Here is a tiny trained network, its code and every weight. The questions are about switching its units off for an input and a class, where a switched-off unit gives its printed mean instead of its output.

import numpy as np


def w(rows, s, z=0):
    codes = np.array(rows[::2]) - 128.0
    scale = np.full(codes.shape[1], s)
    scale[-1] = z or s
    return codes * scale


def f(y):
    return y / 2 * (1 + np.tanh(0.7978845608 * (y + 0.044715 * y**3)))


def log_softmax(a):
    a = a - a.max(-1, keepdims=True)
    return a - np.log(np.exp(a).sum(-1, keepdims=True))


def net(x, mask):
    res = np.array(x, float).reshape(1, 4) / 4 @ E
    y = f(res @ A[0][:, :-1].T + A[0][:, -1])
    res = res + np.where(mask, y, B[0][:, -1]) @ B[0][:, :-1]
    return log_softmax(res[-1] @ U[:, :-1].T + U[:, -1])


A, B = {}, {}
E = w([
[95,121,181,34,209,58,63,177,207,144,68,115],'x0',
[195,171,96,46,89,220,102,28,151,146,81,40],'x1',
[143,137,77,32,45,113,109,229,159,243,35,180],'x2',
[72,52,88,2,200,125,207,108,86,179,199,139],'x3',
],0.0091)
A[0] = w([
[123,149,155,187,62,135,66,144,166,83,51,151,69],'N1',
[140,162,162,144,196,115,131,110,138,61,212,23,251],'N2',
[42,142,143,88,186,105,48,190,241,107,81,70,55],'N3',
[99,108,125,81,181,171,164,116,100,204,188,132,99],'N4',
[123,125,154,56,177,126,55,204,130,110,124,70,90],'N5',
[109,111,94,30,134,148,169,134,79,211,134,195,127],'N6',
[122,135,94,151,179,81,72,174,80,149,165,144,41],'N7',
[191,189,117,78,43,115,138,219,162,165,91,171,99],'N8',
[128,206,154,182,127,181,102,158,201,134,131,164,133],'N9',
[61,105,111,28,198,145,127,148,86,121,182,167,77],'N10',
[80,105,251,128,157,130,118,138,139,177,108,98,103],'N11',
[71,158,85,147,2,166,172,132,110,135,193,156,69],'N12',
[146,112,99,147,59,194,190,145,68,99,133,183,10],'N13',
],0.0076,0.0011)
B[0] = w([
[155,137,110,84,205,100,101,144,254,105,138,193,213],'N1',
[145,83,81,158,178,34,56,218,79,170,114,95,230],'N2',
[62,160,187,80,96,171,96,161,130,111,143,21,223],'N3',
[206,65,181,115,156,137,110,124,176,37,167,176,206],'N4',
[60,212,188,142,76,133,114,106,76,128,171,75,188],'N5',
[142,58,160,169,169,88,103,73,175,193,101,111,233],'N6',
[126,127,136,151,141,164,120,167,155,115,106,152,156],'N7',
[90,70,56,172,123,58,89,141,109,101,77,141,243],'N8',
[170,95,105,62,196,161,159,86,150,93,231,188,180],'N9',
[94,103,110,138,121,148,149,146,146,128,194,152,217],'N10',
[37,177,133,75,124,133,170,104,87,133,111,107,164],'N11',
[68,186,166,130,102,182,190,210,91,128,134,146,203],'N12',
[149,205,202,155,59,169,175,156,125,137,88,111,198],'N13',
],0.0081,0.011)
U = w([
[147,103,149,90,157,150,125,90,255,103,150,149,64],'0',
[74,194,190,99,89,186,145,149,96,146,93,78,36],'1',
[121,92,83,128,148,83,94,136,97,154,58,107,252],'2',
],0.0091,0.0021)

Each question gives the input, the list of numbers given to net, and the class t.
The units are the neurons (one row each of A and B). Each row of codes is followed by its name. A weight is (code - 128) times the scale printed after its matrix; where a second scale follows, it is the last column's (A, B and U).
mask holds one flag per neuron, in row order. A switched-off neuron (its flag False) gives its mean, the last column of its row in B, instead of its output. The means were averaged over made-up inputs and are rounded, as every weight is.
A unit's drop is (log p(t) with every unit on - log p(t) with that unit switched off) / (log p(t) with every unit on - log p(t) with every unit switched off).
The circuit of an input: a set's keep is (log p(t) with only the set's units on - log p(t) with every unit switched off) / (log p(t) with every unit on - log p(t) with every unit switched off). Starting from the 12 units with the biggest drops (on a tie, the unit counted first), units are removed one at a time, each time the one whose removal leaves the highest keep (on an exact tie, the one counted first), for as long as the keep stays at least 0.8.
circuit, biggest first: the units of the circuit, biggest drop first
unit that matters most: the unit with the biggest drop
top k neurons: the k neurons with the biggest drops, biggest first
drop of u: that unit's drop, to one decimal
input [5,1,-7,-2], class 2: circuit, biggest first -> N2
input [0,1,6,-7], class 0: top 3 neurons -> N1, N9, N2
input [-5,0,-7,3], class 2: top 2 neurons -> N2, N3
input [-2,-7,-4,-8], class 0: top 2 neurons -> N1, N9
input [-6,8,-7,4], class 2: top 3 neurons -> N2, N3, N5
input [2,-3,4,5], class 0: top 3 neurons -> N2, N4, N10
input [-2,-5,-6,-4], class 2: top 2 neurons -> N2, N4
input [8,0,4,-7], class 1: top 2 neurons -> N3, N5
input [-4,-6,0,-5], class 0: top 2 neurons -> N1, N9
input [-8,-2,1,5], class 1: top 2 neurons -> N12, N13
input [-5,-4,-2,-6], class 0: top 2 neurons -> N1, N9
input [8,6,8,-3], class 1: top 3 neurons -> N3, N5, N2
input [2,8,-6,5], class 2: top 3 neurons -> N2, N1, N9
input [7,2,4,-1], class 1: circuit, biggest first -> N3
input [7,-2,6,8], class 0: top 4 neurons -> N6, N4, N10, N2
input [7,1,4,6], class 1: top 2 neurons -> N5, N3
input [-2,3,-6,-3], class 2: drop of N9 -> 0.0
input [-1,2,3,-7], class 0: drop of N9 -> 0.1
input [5,4,1,-4], class 1: drop of N4 -> 0.6
input [-7,-6,7,-2], class 1: unit that matters most -> N12
input [6,7,-7,4], class 2: drop of N11 -> -0.1
